Here is a tiny trained network, its code and every weight. The questions are about switching its units off for an input and a target symbol, where a switched-off unit gives its printed mean instead of its output.

import numpy as np


def w(rows, s, z=0):
    codes = np.array(rows[::2]) - 128.0
    scale = np.full(codes.shape[1], s)
    scale[-1] = z or s
    return codes * scale


def f(y):
    return y / 2 * (1 + np.tanh(0.7978845608 * (y + 0.044715 * y**3)))


def softmax(a):
    e = np.exp(a - a.max(-1, keepdims=True))
    return e / e.sum(-1, keepdims=True)


def log_softmax(a):
    a = a - a.max(-1, keepdims=True)
    return a - np.log(np.exp(a).sum(-1, keepdims=True))


def net(x, mask):
    ids = ['βγδεημπφω'.index(c) for c in x.split()]
    T = len(ids)
    res = E[ids] + P[:T]
    u = 0
    for l in range(2):
        q, k, v = (res @ M[l].T for M in (Q, K, V))
        z = softmax(np.where(np.tri(T) > 0, q @ k.T / 4**0.5, -1e9)) @ v
        res = res + np.where(mask[u], z, O[l][:, -1]) @ O[l][:, :-1]
        u += 1
        y = f(res @ A[l][:, :-1].T + A[l][:, -1])
        res = res + np.where(mask[u : u + 8], y, B[l][:, -1]) @ B[l][:, :-1]
        u += 8
    return log_softmax(res[-1] @ U[:, :-1].T + U[:, -1])


Q, K, V, O, A, B = {}, {}, {}, {}, {}, {}
E = w([
[120,96,111,97,112,194],'β',
[91,141,94,183,161,221],'γ',
[123,135,148,22,141,145],'δ',
[145,142,137,111,92,194],'ε',
[89,87,168,62,157,138],'η',
[136,53,214,171,108,197],'μ',
[133,7,91,64,160,81],'π',
[183,174,179,136,46,127],'φ',
[94,151,108,243,90,112],'ω',
],0.018)
P = w([
[54,152,2,126,125,183],'0',
[139,81,122,45,2,143],'1',
[15,217,126,88,152,76],'2',
[111,165,33,202,178,206],'3',
[163,73,137,55,2,163],'4',
[99,220,167,109,184,45],'5',
[176,183,45,214,239,180],'6',
[177,65,119,82,31,192],'7',
],0.0088)
Q[0] = w([
[142,90,133,106,138,219],'0.h0',
[148,70,144,77,44,212],'0.h0',
[113,163,86,160,201,119],'0.h0',
[204,80,161,99,5,168],'0.h0',
],0.011)
K[0] = w([
[190,126,150,153,231,116],'0.h0',
[153,165,167,183,221,89],'0.h0',
[104,109,38,156,60,188],'0.h0',
[244,169,129,223,186,2],'0.h0',
],0.0076)
V[0] = w([
[69,43,111,74,168,155],'0.h0',
[253,130,135,109,154,84],'0.h0',
[119,122,45,154,88,35],'0.h0',
[73,114,61,139,131,58],'0.h0',
],0.0059)
O[0] = w([
[222,104,186,119,217,195,254],'0.h0',
[159,133,215,70,91,31,60],'0.h0',
[255,174,74,149,157,41,106],'0.h0',
[84,144,21,66,197,9,133],'0.h0',
],0.005,0.0038)
A[0] = w([
[56,125,94,146,186,104,71],'0.n0',
[134,119,51,173,134,117,112],'0.n1',
[104,105,157,93,114,93,153],'0.n2',
[164,115,107,149,114,137,173],'0.n3',
[175,106,92,183,104,156,253],'0.n4',
[143,252,139,204,115,150,150],'0.n5',
[87,197,104,127,153,159,215],'0.n6',
[146,75,90,130,183,184,199],'0.n7',
],0.013,0.0037)
B[0] = w([
[206,78,171,228,148,35,151],'0.n0',
[156,189,69,148,243,89,152],'0.n1',
[142,116,22,123,76,49,160],'0.n2',
[207,85,105,9,191,116,149],'0.n3',
[185,101,2,101,102,88,185],'0.n4',
[100,177,91,188,34,15,178],'0.n5',
[184,217,54,92,190,168,173],'0.n6',
[164,134,228,156,137,206,254],'0.n7',
],0.0086,0.012)
Q[1] = w([
[227,30,195,116,160,124],'1.h0',
[109,114,166,232,131,113],'1.h0',
[251,36,208,102,2,91],'1.h0',
[142,67,13,102,185,19],'1.h0',
],0.0055)
K[1] = w([
[253,21,167,136,164,217],'1.h0',
[140,141,90,136,116,62],'1.h0',
[111,89,126,123,83,45],'1.h0',
[217,23,59,61,105,67],'1.h0',
],0.0071)
V[1] = w([
[155,110,133,127,120,125],'1.h0',
[132,49,109,154,78,125],'1.h0',
[2,154,127,170,154,149],'1.h0',
[136,167,123,77,128,155],'1.h0',
],0.0071)
O[1] = w([
[136,139,130,107,59,181,153],'1.h0',
[253,52,99,162,69,88,132],'1.h0',
[180,189,225,149,144,102,5],'1.h0',
[51,94,88,224,125,124,147],'1.h0',
],0.0077,0.011)
A[1] = w([
[123,155,119,212,83,67,131],'1.n0',
[166,93,122,248,157,103,101],'1.n1',
[146,149,58,144,68,110,164],'1.n2',
[184,111,122,225,137,171,2],'1.n3',
[130,166,149,151,64,198,127],'1.n4',
[195,153,212,207,189,106,138],'1.n5',
[158,72,173,104,95,110,63],'1.n6',
[142,203,83,132,162,174,128],'1.n7',
],0.011,0.0046)
B[1] = w([
[163,113,110,39,214,172,195],'1.n0',
[144,98,237,116,143,94,180],'1.n1',
[48,110,142,173,118,136,251],'1.n2',
[156,138,103,139,166,58,182],'1.n3',
[89,79,193,105,129,29,177],'1.n4',
[198,86,100,246,110,149,161],'1.n5',
[171,182,132,92,117,109,182],'1.n6',
[145,194,172,111,83,132,219],'1.n7',
],0.011,0.015)
U = w([
[163,119,151,169,123,130,191],'β',
[253,144,68,19,141,188,94],'γ',
[176,54,133,134,244,189,46],'δ',
[107,39,193,227,126,223,182],'ε',
[175,90,230,86,106,52,68],'η',
[138,81,246,101,155,218,109],'μ',
[79,88,28,217,213,167,253],'π',
[130,121,128,97,188,50,70],'φ',
[101,148,136,177,16,37,158],'ω',
],0.0068,0.0056)

Each question gives the input, a string of symbols that net reads in full, and the target symbol t.
The units are the heads (4 rows each of Q, K, V and O) and the neurons (one row each of A and B). Each row of codes is followed by its name. A weight is (code - 128) times the scale printed after its matrix; where a second scale follows, it is the last column's (O, A, B and U).
mask holds one flag per unit, layer by layer, with each layer's heads first. A switched-off unit (its flag False) gives its mean, the last column of its rows in O or B, instead of its output. The means were averaged over made-up inputs and are rounded, as every weight is.
A unit's drop is (log p(t) with every unit on - log p(t) with that unit switched off) / (log p(t) with every unit on - log p(t) with every unit switched off).
The circuit of an input: a set's keep is (log p(t) with only the set's units on - log p(t) with every unit switched off) / (log p(t) with every unit on - log p(t) with every unit switched off). Starting from the 12 units with the biggest drops (on a tie, the unit counted first), units are removed one at a time, each time the one whose removal leaves the highest keep (on an exact tie, the one counted first), for as long as the keep stays at least 0.8.
circuit, biggest first: the units of the circuit, biggest drop first
most important unit: the unit with the biggest drop
top k neurons: the k neurons with the biggest drops, biggest first
top k neurons in layer l: the k neurons of layer l with the biggest drops, biggest first
input π π π, target η: top 2 neurons in layer 1 : (1.n1, 1.n0)
input π γ δ, target γ: top 3 neurons in layer 0 : (0.n6, 0.n5, 0.n7)
input π π φ π, target δ: top 2 neurons in layer 0 : (0.n1, 0.n7)
input π π π φ, target π: most important unit : 1.n2
input γ δ φ π γ β, target μ: circuit, biggest first : (0.n5, 1.n3, 0.n4)
input φ δ η ω μ μ μ φ, target ω: top 2 neurons in layer 1 : (1.n2, 1.n6)
input π π π γ β γ ω, target φ: circuit, biggest first : (1.n1, 1.n3, 0.n1)
input β β π π ε, target γ: circuit, biggest first : (0.h0, 0.n5, 1.n2)
input μ ε δ π π η, target π: circuit, biggest first : (1.n7, 1.n1)
input β φ γ δ ε φ φ π, target ω: circuit, biggest first : (0.h0, 1.n0)
input π π η, target π: top 4 neurons in layer 0 : (0.n7, 0.n0, 0.n2, 0.n3)
input β β π ω ω, target π: circuit, biggest first : (1.n2, 1.n0, 0.n7)
input η π π, target η: top 3 neurons : (0.n0, 1.n1, 0.n6)
input δ γ π β η, target γ: circuit, biggest first : (1.n2, 1.n4)
input β β φ γ ε δ, target γ: circuit, biggest first : (1.n2)
input δ ε β ε φ, target ω: circuit, biggest first : (1.n2, 0.n7)
input δ φ π η π δ μ ω, target π: circuit, biggest first : (1.n2, 1.n0, 0.n4)
input ω φ π γ ε π ε η, target γ: top 2 neurons : (1.n2, 1.n4)
input μ μ δ ω π φ ε, target ω: top 3 neurons : (1.n7, 1.n2, 0.n5)
input φ π γ, target β: top 3 neurons : (0.n6, 1.n7, 1.n5)
input φ π β ε μ μ ε η, target η: top 2 neurons in layer 0 : (0.n6, 0.n4)
input η π π φ δ π ω ε, target π: most important unit : 0.h0
